Here is a tiny trained network, its code and every weight. The questions are about switching its units off for an input and a target symbol, where a switched-off unit gives its printed mean instead of its output.

import numpy as np


def w(rows, s, z=0):
    codes = np.array(rows[::2]) - 128.0
    scale = np.full(codes.shape[1], s)
    scale[-1] = z or s
    return codes * scale


def norm(h):
    return h / np.sqrt((h * h).mean(-1, keepdims=True) + 1e-5)


def f(y):
    return y / 2 * (1 + np.tanh(0.7978845608 * (y + 0.044715 * y**3)))


def softmax(a):
    e = np.exp(a - a.max(-1, keepdims=True))
    return e / e.sum(-1, keepdims=True)


def log_softmax(a):
    a = a - a.max(-1, keepdims=True)
    return a - np.log(np.exp(a).sum(-1, keepdims=True))


def net(x, mask):
    ids = ['αβγδεηθλξπστφψω'.index(c) for c in x.split()]
    T = len(ids)
    res = E[ids] + P[:T]
    u = 0
    for l in range(2):
        q, k, v = (norm(res) @ M[l].T for M in (Q, K, V))
        z = softmax(np.where(np.tri(T) > 0, q @ k.T / 2**0.5, -1e9)) @ v
        res = res + np.where(mask[u], z, O[l][:, -1]) @ O[l][:, :-1]
        u += 1
        y = f(norm(res) @ A[l][:, :-1].T + A[l][:, -1])
        res = res + np.where(mask[u : u + 4], y, B[l][:, -1]) @ B[l][:, :-1]
        u += 4
    return log_softmax(norm(res)[-1] @ U[:, :-1].T + U[:, -1])


Q, K, V, O, A, B = {}, {}, {}, {}, {}, {}
E = w([
[165,184,86,37,13,144,96,78],'α',
[58,45,101,160,67,183,192,102],'β',
[144,86,208,104,185,36,44,93],'γ',
[5,103,98,66,191,52,34,129],'δ',
[138,125,178,160,87,130,76,170],'ε',
[110,132,127,202,115,69,118,202],'η',
[163,140,174,117,52,30,150,30],'θ',
[249,153,132,179,66,192,188,96],'λ',
[143,214,240,27,114,194,184,124],'ξ',
[81,101,90,182,85,61,87,165],'π',
[120,183,254,128,104,98,213,68],'σ',
[153,83,182,50,128,140,29,151],'τ',
[112,103,177,180,73,157,63,145],'φ',
[96,98,129,148,53,99,58,194],'ψ',
[136,186,128,223,47,170,49,132],'ω',
],0.0099)
P = w([
[173,71,254,128,152,138,62,121],'0',
[147,83,218,141,111,137,108,149],'1',
[132,107,190,145,79,137,126,146],'2',
[126,126,167,140,73,139,149,143],'3',
[120,143,151,128,70,131,176,139],'4',
[120,163,131,123,68,125,202,136],'5',
[116,175,127,123,67,135,207,121],'6',
],0.006)
Q[0] = w([
[120,180,167,84,50,91,149,130],'0.h1',
[165,111,102,35,254,143,131,101],'0.h1',
],0.011)
K[0] = w([
[128,157,151,70,126,132,174,99],'0.h1',
[121,126,156,171,196,125,2,167],'0.h1',
],0.014)
V[0] = w([
[2,109,138,134,131,129,80,154],'0.h1',
[94,47,128,125,112,189,180,98],'0.h1',
],0.0063)
O[0] = w([
[74,182,140,91,115,134,210,79,5],'0.h1',
[120,2,119,162,86,154,201,108,158],'0.h1',
],0.0086,0.0023)
A[0] = w([
[87,211,152,158,254,135,189,151,64],'0.n1',
[121,68,88,139,145,88,139,192,73],'0.n2',
[105,145,76,135,112,179,160,155,179],'0.n3',
[62,60,63,79,216,146,71,164,3],'0.n4',
],0.0093,0.0027)
B[0] = w([
[146,120,79,191,126,109,160,255,231],'0.n1',
[157,162,148,163,82,206,94,88,255],'0.n2',
[165,85,215,133,90,158,141,112,178],'0.n3',
[231,130,223,154,195,142,84,39,137],'0.n4',
],0.0094,0.0012)
Q[1] = w([
[144,36,191,52,255,94,198,84],'1.h1',
[132,125,173,186,61,180,151,153],'1.h1',
],0.0098)
K[1] = w([
[3,82,153,190,228,160,18,149],'1.h1',
[174,144,145,148,82,166,247,95],'1.h1',
],0.0079)
V[1] = w([
[90,208,205,149,189,241,234,172],'1.h1',
[157,108,235,254,94,11,193,76],'1.h1',
],0.0048)
O[1] = w([
[161,91,139,156,128,31,49,125,103],'1.h1',
[71,142,67,125,255,118,128,90,254],'1.h1',
],0.0083,0.007)
A[1] = w([
[234,142,244,23,186,52,121,116,43],'1.n1',
[192,129,161,96,68,142,131,180,2],'1.n2',
[238,87,73,178,130,182,104,150,68],'1.n3',
[165,114,28,129,147,190,127,172,96],'1.n4',
],0.011,0.0038)
B[1] = w([
[145,176,171,96,169,41,182,18,255],'1.n1',
[51,154,9,124,117,148,65,38,155],'1.n2',
[144,52,98,12,155,90,127,145,215],'1.n3',
[120,126,184,111,198,205,135,140,190],'1.n4',
],0.012,0.006)
U = w([
[130,181,16,96,51,178,100,112,175],'α',
[142,61,138,207,71,165,201,110,178],'β',
[138,146,127,133,133,142,123,140,76],'γ',
[128,135,125,140,128,142,112,133,75],'δ',
[190,179,222,108,164,79,137,61,190],'ε',
[174,183,79,165,125,91,171,253,213],'η',
[116,193,152,148,214,254,157,147,99],'θ',
[184,68,104,47,175,145,114,176,187],'λ',
[197,83,112,155,44,40,47,136,124],'ξ',
[18,160,28,85,159,54,186,125,64],'π',
[130,105,8,226,213,103,56,80,40],'σ',
[137,136,121,138,124,139,125,146,90],'τ',
[58,87,234,147,143,143,55,111,3],'φ',
[42,150,197,70,71,115,109,187,96],'ψ',
[250,202,216,189,74,194,69,127,204],'ω',
],0.0082,0.005)

Each question gives the input, a string of symbols that net reads in full, and the target symbol t.
The units are the heads (2 rows each of Q, K, V and O) and the neurons (one row each of A and B). Each row of codes is followed by its name. A weight is (code - 128) times the scale printed after its matrix; where a second scale follows, it is the last column's (O, A, B and U).
mask holds one flag per unit, layer by layer, with each layer's heads first. A switched-off unit (its flag False) gives its mean, the last column of its rows in O or B, instead of its output. The means were averaged over made-up inputs and are rounded, as every weight is.
A unit's drop is (log p(t) with every unit on - log p(t) with that unit switched off) / (log p(t) with every unit on - log p(t) with every unit switched off).
The circuit of an input: a set's keep is (log p(t) with only the set's units on - log p(t) with every unit switched off) / (log p(t) with every unit on - log p(t) with every unit switched off). Starting from all 10 units, units are removed one at a time, each time the one whose removal leaves the highest keep (on an exact tie, the one counted first), for as long as the keep stays at least 0.8.
units of the circuit, in order: the units of the circuit, biggest drop first
unit that matters most: the unit with the biggest drop
k most important neurons of layer l: the k neurons of layer l with the biggest drops, biggest first
drop of u: that unit's drop, to one decimal
input λ α ω, target α: units of the circuit, in order -> 1.h1; 0.h1; 1.n2
input η ψ λ λ θ ψ φ, target θ: units of the circuit, in order -> 0.h1; 1.h1; 1.n4
input η γ φ θ ψ φ, target θ: unit that matters most -> 1.h1
input η η δ ψ, target ψ: units of the circuit, in order -> 0.h1; 1.n1; 1.h1
input σ δ η ε, target σ: units of the circuit, in order -> 1.h1; 1.n1
input σ σ τ λ η ψ, target λ: units of the circuit, in order -> 0.h1; 1.n3
input η λ η, target λ: units of the circuit, in order -> 0.h1; 1.n3
input λ σ η ω η, target σ: units of the circuit, in order -> 1.h1; 1.n1; 0.n2
input ω ω η θ α ω η, target α: units of the circuit, in order -> 1.h1; 1.n2; 0.n2
input α η π, target α: units of the circuit, in order -> 1.h1; 1.n2
input β σ ε η, target σ: 2 most important neurons of layer 1 -> 1.n1; 1.n4
input ω φ θ η δ θ, target π: 3 most important neurons of layer 0 -> 0.n3; 0.n2; 0.n4
input τ δ θ ψ, target θ: drop of 1.h1 -> 0.7
input ω η η, target η: most important neuron of layer 1 -> 1.n1
input ω σ η π, target σ: drop of 1.h1 -> 1.2
input σ ω ω θ λ, target λ: drop of 1.n3 -> 0.6
input σ η δ δ, target ε: 2 most important neurons of layer 0 -> 0.n4; 0.n2
